Facts:
k267 μ k906, k176, k783, k447, k314
k666 μ k84, k683, k371, k152
k422 μ k24, k961, k420
k876 μ k946, k148
k72 μ k38, k808
k529 μ k437, k651, k537, k375
k873 μ k777
k679 μ k783, k913, k560, k564, k777, k277, k647
k160 μ k75, k124, k782, k547, k777
k400 μ k521
k505 μ k202, k122, k742
k748 μ k424, k882, k966, k808
k50 μ k913, k152
k834 μ k176
k4 μ k70
k907 μ k886, k447, k824, k371, k242, k564
k517 μ k914, k111, k277
k840 μ k545, k6, k148
k37 μ k495, k550
k620 μ k93, k675, k176, k752
k667 μ k134, k826, k966, k495
k178 μ k560, k730
k525 μ k794, k782
k208 μ k93, k242, k782
k553 μ k886, k768, k122
k45 μ k124, k380, k457, k966, k914, k808
k470 μ k985, k58, k375
k220 μ k961, k338, k955, k523, k550
k80 μ k233, k735
k964 μ k242, k111, k347, k808
k621 μ k6, k626
k945 μ k520
k566 μ k906
k121 μ k886, k24, k826, k149
k610 μ k134, k314
k243 μ k16
k573 μ k6, k794, k70, k148, k226, k141
k979 μ k124, k420, k70
k108 μ k985
k288 μ k545, k826, k122, k778
k814 μ k824
k741 μ k874, k626
k510 μ k84, k70
k929 μ k913
k630 μ k998, k5, k389, k495, k332, k647
k240 μ k5
k161 μ k75, k961, k966, k407
k31 μ k134, k233, k338, k66, k452, k16
k974 μ k906, k843, k520, k371, k521, k375, k730, k752
k225 μ k843, k233, k66, k371, k782
k728 μ k11, k176, k16
k544 μ k85, k389, k782, k226
k218 μ k437, k843, k651, k332
k94 μ k906, k159, k961, k560
k17 μ k783, k597
k488 μ k42, k597
k189 μ k242
k291 μ k778
k971 μ k521
k30 μ k389, k226, k396
k171 μ k647
[k380, k666, k422, k597, k72, k38, k148, k122, k495, k679, k886, k160, k93, k824, k400, k560, k505, k748, k50, k520, k66, k826, k907, k517, k840, k882, k667, k389, k208, k794, k683, k523, k420, k651, k470, k220, k80, k159, k964, k621, k202, k945, k566, k913, k70, k547, k121, k752, k545, k243, k914, k573, k226, k108, k16, k843, k124, k288, k808, k814, k407, k233, k42, k550, k510, k929, k778, k330, k347, k735, k730, k58, k5, k874, k6, k768, k437, k152, k161, k75, k31, k974, k961, k371, k906, k277, k225, k728, k134, k783, k521, k544, k675, k985, k218, k396, k94, k176, k17, k488, k149, k189, k291, k30, k141] δ a
[k267, k876, k84, k529, k873, k834, k4, k338, k37, k620, k966, k452, k178, k525, k777, k553, k332, k457, k564, k626, k111, k45, k998, k314, k782, k955, k528, k610, k85, k979, k11, k647, k424, k742, k741, k630, k240, k447, k24, k375, k537, k946, k242, k971, k171] δ b

Known rows:
k907:  .24 -.13  .26 -.13  .07  .14  .07 -.12 -.13 -.05  .00 -.10 -.14 -.14  .23 -.04  .07 -.14 -.10 -.02  .37 -.23  .05 -.22 -.10  .19 -.20  .03  .24  .17  .23  .02 -.01 -.15  .08  .09  .01  .08 -.04 -.03 -.01
k979: -.34  .04 -.12 -.04 -.15 -.39  .24  .12  .16  .21 -.13  .09  .21  .23 -.42 -.46  .02 -.32  .44  .36 -.07 -.02 -.25  .26  .33 -.35  .16 -.07 -.08  .14  .09 -.16 -.07  .36  .11  .18  .15  .25 -.09  .35  .17
k332: -.33  .19 -.49 -.02 -.08 -.33 -.01  .03  .13  .20  .01  .30  .25 -.01 -.48 -.39 -.06  .05  .42  .17 -.44 -.03 -.11  .12  .32 -.39  .03 -.08 -.19 -.29 -.06 -.20  .06  .36  .34  .07 -.10 -.13  .02  .15  .18
k545:  .08  .06  .06  .09 -.01  .25 -.06  .04 -.04 -.02 -.13 -.09 -.01  .03  .20  .23 -.04  .06 -.19 -.37 -.10 -.01  .12  .23 -.08  .23 -.01 -.05  .10  .20 -.08  .21  .04 -.05 -.10 -.05 -.04  .00  .21 -.19 -.04
k148:  .07  .04  .10  .06  .07  .23 -.11  .18 -.02 -.14 -.07 -.12  .00  .08  .11  .30 -.12  .11 -.19 -.39 -.04  .07  .12  .17  .02  .19  .15 -.02  .06  .11 -.09  .24  .11 -.13 -.16 -.13  .01 -.03  .25 -.24 -.04
k80:  .02 -.19  .33 -.12  .12 -.02 -.08 -.04 -.12  .01 -.11 -.07 -.20 -.02  .19  .09  .12  .01 -.15 -.04  .25 -.16  .10 -.20 -.14  .30  .03  .10 -.05 -.02  .01  .13 -.03 -.06  .03 -.13 -.06  .00 -.17 -.02 -.04
k528: -.23  .11 -.37 -.08 -.10 -.32  .11 -.07  .15  .21 -.04  .24  .10  .09 -.47 -.48  .00 -.06  .34  .24 -.25  .04 -.12  .21  .24 -.47  .18 -.10 -.35  .04 -.04 -.09  .12  .34  .06  .12 -.03  .03  .05  .33  .14
k966: -.26  .27 -.44  .03 -.26 -.23  .17  .00  .21  .28  .01  .15  .33  .24 -.40 -.19  .03  .05  .34  .31 -.43  .18 -.17  .32  .28 -.44 -.02  .02 -.23 -.12 -.11 -.21 -.13  .36 -.10  .11 -.13  .05 -.05  .25  .16
k226:  .05  .06  .17  .00  .10  .11 -.18  .23  .02 -.13  .03 -.13  .05  .04  .10  .33 -.11  .10 -.13 -.33 -.03  .09  .08  .05  .10  .23  .09  .00  .19 -.14 -.08  .21  .11 -.10  .00 -.14  .02 -.12  .12 -.24 -.04
k37: -.42  .11 -.20 -.02 -.07 -.36  .12 -.09  .06  .24 -.21  .19  .08  .07 -.47 -.58  .17 -.06  .42  .33 -.17 -.03 -.28  .14  .20 -.41  .03 -.01 -.07 -.09  .03 -.09 -.10  .43  .29  .08  .02  .06 -.14  .17  .27
k768:  .14  .05  .05  .03 -.11  .31  .02 -.10 -.14  .01 -.06 -.04 -.06  .06  .29  .16 -.02  .04 -.13 -.28 -.07 -.07  .18  .11 -.19  .30 -.19 -.03  .07  .18 -.05  .04  .02 -.18  .00  .03 -.05  .00  .14 -.14 -.03
k913:  .17 -.03  .10  .09  .01  .11 -.14  .08 -.17 -.19  .17  .10  .06 -.08  .02  .42 -.17  .01 -.20  .00  .11  .01  .09  .00 -.27  .05 -.18 -.04  .02 -.09  .01 -.07  .04 -.21 -.15 -.06 -.06 -.15  .07 -.24 -.09
k178: -.16  .02 -.38  .01 -.02 -.30  .17  .02  .08  .12  .02  .20  .13 -.05 -.45 -.55  .05 -.19  .46  .38 -.03 -.02 -.29 -.05  .20 -.51  .04 -.08 -.15  .02  .09 -.32 -.08  .25  .21  .19  .17  .12 -.03  .31  .20
k783:  .22 -.10 -.01  .07 -.03  .24 -.03  .04 -.12 -.18  .22  .03 -.09 -.02  .02  .32 -.07  .16 -.15 -.03  .03  .23  .18  .00 -.26  .05 -.13 -.02  .10 -.08 -.01 -.02  .06 -.25 -.07 -.14 -.05 -.15  .01 -.17 -.17
k547:  .07 -.05  .20  .08 -.09  .11 -.07  .12 -.04 -.08  .07 -.14  .02  .09  .20  .31 -.13  .04 -.16 -.04  .05  .14  .04  .02 -.05  .19  .00  .05  .24 -.05 -.01 -.02 -.01 -.14 -.12 -.06  .01  .01 -.06 -.10 -.14
k141:  .03 -.01  .24  .03  .07  .13 -.08  .25 -.04 -.13 -.06 -.17  .00  .05  .12  .27 -.13 -.02 -.20 -.30  .01  .04  .05  .14  .02  .23  .17 -.02  .14  .09 -.03  .21  .12 -.10 -.10 -.12  .03  .00  .14 -.17 -.09
k597:  .16 -.17  .08  .05 -.10  .19 -.07 -.02 -.07 -.18  .22  .06 -.17 -.03 -.05  .24 -.08  .10 -.16 -.03  .04  .30  .22  .11 -.36  .13 -.01 -.04  .03 -.02  .00  .06  .11 -.18 -.13 -.17 -.09 -.19  .01 -.10 -.27
k946: -.25  .20 -.39 -.05 -.09 -.24  .13  .20  .13  .16 -.16  .15  .26  .21 -.51 -.37 -.01 -.09  .36  .07 -.33  .09 -.09  .37  .35 -.37  .27 -.12 -.23  .10 -.04 -.02  .13  .35  .10  .01  .10  .09  .23  .23  .18
k741: -.24  .13 -.30 -.09  .13 -.26  .14  .07  .18  .12 -.22  .11  .15 -.01 -.54 -.61  .14 -.19  .33  .14 -.09  .02 -.18  .25  .31 -.52  .34 -.10 -.30  .21  .07  .11  .10  .41 -.02  .14  .08  .16  .22  .22  .32

Rows:
No name comes twice in this set of rows, the named rows included.
-.25  .08 -.05 -.19 -.19 -.41  .28 -.08  .23  .28 -.07  .04  .18  .11 -.37 -.56  .14 -.24  .40  .48 -.06  .00 -.25  .17  .31 -.46  .08 -.01 -.06  .02  .19 -.13 -.04  .35 -.04  .31 -.04  .23 -.19  .36  .18 -> k45
 .18 -.01 -.03  .06  .05  .13 -.11  .09 -.14 -.08  .11  .08  .05  .03  .24  .40 -.15  .02 -.15 -.15  .06 -.10  .12 -.18 -.13  .23 -.14  .02 -.06 -.06 -.13 -.12  .02 -.22 -.07 -.13  .01 -.11  .08 -.13 -.10 -> k371
 .10  .03  .03  .06  .05  .16 -.09 -.08 -.07  .01 -.04 -.05 -.08  .08  .19  .33  .10  .21 -.19 -.12 -.08  .06  .14 -.04 -.21  .20 -.11  .13 -.01 -.15 -.15  .10 -.08 -.09 -.10 -.20 -.10 -.13 -.06 -.17 -.01 -> k134
 .04 -.06  .05  .35 -.04  .16 -.04  .00 -.08 -.06  .01 -.12 -.01  .06  .20  .35 -.03  .16 -.16 -.06 -.10  .16 -.01 -.01 -.19  .20 -.15  .10  .10 -.04 -.18 -.08 -.22 -.18 -.14 -.13  .04 -.06  .04 -.17 -.05 -> k961
-.23  .15 -.35 -.06 -.04 -.36  .06  .24  .03  .20 -.04  .37  .40  .25 -.48 -.19 -.18 -.22  .38  .25 -.17 -.06 -.09  .27  .31 -.43  .10 -.17 -.40  .00 -.08 -.27  .06  .30  .09  .04  .09  .07  .12  .30  .21 -> k84
-.36  .18 -.29 -.15 -.04 -.39  .07  .01  .13  .10 -.09  .20  .17 -.06 -.53 -.56  .08 -.03  .41  .28 -.23 -.08 -.26  .14  .29 -.43  .07 -.10 -.04 -.16  .10 -.08  .05  .41  .36  .09 -.03 -.05 -.04  .13  .23 -> k240
-.05  .34 -.55 -.21 -.17 -.13  .20  .13  .20  .26  .09  .19  .38  .18 -.35 -.22  .01 -.02  .42  .29 -.30  .04  .01  .15  .37 -.45 -.14 -.07 -.20 -.15  .00 -.31  .11  .25  .05  .13  .01  .09  .09  .36  .22 -> k242
 .02 -.12  .44 -.08  .16  .00 -.05  .15 -.03 -.13 -.19 -.26 -.16 -.07  .12 -.02  .00 -.18 -.14 -.20  .31 -.08 -.05  .03  .05  .26  .22 -.01  .27  .24  .15  .31  .10 -.04 -.01  .00  .09  .11  .01 -.14 -.04 -> k573
 .11 -.20  .28  .18  .15  .09  .02 -.10 -.13 -.14 -.03 -.15 -.20 -.13  .21 -.01  .10 -.05 -.07  .07  .28 -.04 -.14 -.21 -.23  .08 -.09  .09  .24  .11  .11  .02 -.19 -.17 -.01  .03  .17  .08 -.08 -.13 -.05 -> k94
-.19  .19 -.51 -.05 -.28 -.08  .21 -.06  .09  .28 -.18  .34  .19  .18 -.37 -.45  .05 -.08  .35  .10 -.41 -.05  .05  .39  .18 -.33 -.01 -.14 -.29  .18 -.04 -.15  .12  .35  .18  .16 -.03  .08  .16  .29  .20 -> k742
 .21 -.03  .18 -.19  .02  .20  .01 -.05 -.01 -.06  .05 -.15 -.07 -.06  .27  .13  .02 -.04 -.15 -.05  .21 -.11  .09 -.15 -.01  .16 -.11  .04  .21 -.01  .19  .06  .06 -.19 -.13  .08 -.07  .05 -.05 -.02 -.05 -> k189
 .07 -.05  .32  .03  .24  .12 -.09  .08 -.02 -.15 -.17 -.23 -.13 -.11  .07  .00  .03 -.09 -.20 -.28  .19 -.04 -.04  .05 -.04  .09  .21 -.04  .08  .27  .08  .36  .10 -.03 -.17 -.04  .04  .04  .17 -.24  .01 -> k621
 .07 -.08 -.08  .10  .09  .05 -.17  .00 -.06 -.10  .11 -.05 -.02 -.08  .27  .30 -.15  .12 -.14 -.19 -.01 -.07  .08 -.23 -.04  .22  .00  .03 -.04 -.16 -.14 -.06 -.05 -.19  .03 -.05  .01 -.16 -.01 -.11 -.09 -> k843
-.23  .26 -.47 -.03  .07 -.19  .08  .19  .18  .08 -.16  .17  .26  .12 -.57 -.35  .06 -.04  .26  .04 -.37  .11 -.14  .32  .37 -.53  .30 -.13 -.40  .09 -.05  .07  .15  .33 -.08 -.02  .05  .06  .35  .18  .25 -> k626

Now the same elements, written a new way:
Known rows:
k876:  .54  .39 -.18  .12 -.24  .08 -.47 -.05  .35 -.35  .10 -.05 -.41  .46
k66:  .13  .13 -.22 -.33 -.23  .36  .04 -.38  .37 -.34 -.16  .37 -.22  .09
k626:  .54  .39 -.36 -.22 -.20  .18 -.32 -.01  .46 -.22  .14  .09 -.67  .60
k389:  .20  .18 -.23 -.29 -.06  .32  .02 -.37  .39 -.30 -.25  .37 -.22  .06
k998:  .36  .43 -.39 -.16 -.09  .20 -.32 -.12  .47 -.38  .09 -.13 -.32  .51
k521:  .04  .07 -.19 -.22 -.19  .45  .12 -.20  .29 -.31 -.19  .48 -.32  .09
k979:  .42  .43 -.26 -.07 -.23  .20 -.39 -.05  .28 -.42 -.03 -.18 -.38  .47
k338:  .31  .31 -.34 -.22 -.27  .27 -.39 -.16  .44 -.42  .15 -.12 -.36  .61
k400:  .13  .10 -.17 -.18 -.18  .50  .14 -.13  .06 -.36 -.26  .43 -.32  .00
k742:  .59  .38 -.33 -.03 -.30  .34 -.24  .03  .73 -.33  .00 -.16 -.40  .52
k564:  .31  .44 -.33 -.14 -.25  .23 -.33 -.07  .49 -.38  .05 -.07 -.40  .56
k730:  .09  .13 -.21 -.31 -.17  .38  .04 -.27  .35 -.32 -.23  .41 -.29  .08
k122:  .33  .11 -.16 -.22 -.21  .44  .06 -.29  .50 -.31 -.32  .32 -.27  .07
k437:  .12  .11 -.28 -.34 -.11  .33  .05 -.28  .38 -.24 -.19  .38 -.19  .02
k31:  .24  .14 -.21 -.30 -.24  .37  .02 -.36  .19 -.37 -.23  .27 -.19 -.01
k330:  .22  .17 -.19 -.29 -.17  .37  .02 -.31  .28 -.33 -.29  .35 -.25  .02
k886:  .19  .14 -.17 -.30 -.21  .40  .03 -.30  .43 -.31 -.31  .34 -.29  .09
k291:  .44  .07 -.10 -.14 -.24  .43 -.02 -.28  .28 -.36 -.39  .23 -.27 -.01
k814:  .23  .26 -.21 -.24 -.22  .36  .09 -.29  .18 -.34 -.40  .31 -.26 -.05

Rows:
No name comes twice in this set of rows, the named rows included.
 .50  .18 -.19 -.16 -.23  .45  .14 -.23  .39 -.32 -.42  .22 -.26 -.05 -> k505
 .18  .13 -.20 -.34 -.12  .37  .01 -.38  .36 -.33 -.26  .33 -.21  .09 -> k495
 .23  .11 -.11 -.20 -.17  .27 -.07 -.34  .43 -.28 -.22  .44 -.31  .06 -> k148
 .45  .34 -.32 -.14 -.21  .27 -.38 -.11  .23 -.44  .00 -.25 -.32  .49 -> k37
 .26  .14 -.16 -.26 -.15  .29 -.02 -.31  .41 -.24 -.22  .46 -.37  .08 -> k6
 .20  .05 -.30 -.33 -.22  .24 -.04 -.15  .22 -.20 -.25  .28 -.12 -.11 -> k470
 .42  .15 -.18 -.21 -.25  .46  .15 -.25  .62 -.27 -.34  .28 -.27  .05 -> k202
 .22 -.01 -.32 -.37 -.23  .17 -.11 -.12  .25 -.14 -.26  .25 -.06 -.14 -> k108
 .40  .41 -.30 -.11 -.23  .22 -.34 -.05  .37 -.38  .06 -.12 -.37  .50 -> k528
 .40  .13 -.14 -.18 -.21  .40  .02 -.29  .24 -.35 -.38  .25 -.26 -.02 -> k288
 .31  .25 -.30 -.22 -.26  .31 -.44 -.16  .41 -.47  .08 -.18 -.38  .65 -> k955
 .13  .22 -.24 -.27 -.17  .39  .01 -.34  .35 -.33 -.28  .45 -.25  .08 -> k783
 .42  .43 -.28 -.01 -.25  .13 -.40 -.05  .29 -.44 -.05 -.13 -.42  .46 -> k4
 .34  .34 -.28 -.15 -.26  .28 -.40 -.09  .50 -.39  .04 -.12 -.41  .59 -> k24
 .25  .22 -.04 -.37 -.16  .47  .00 -.30  .17 -.30 -.37  .32 -.18 -.06 -> k748

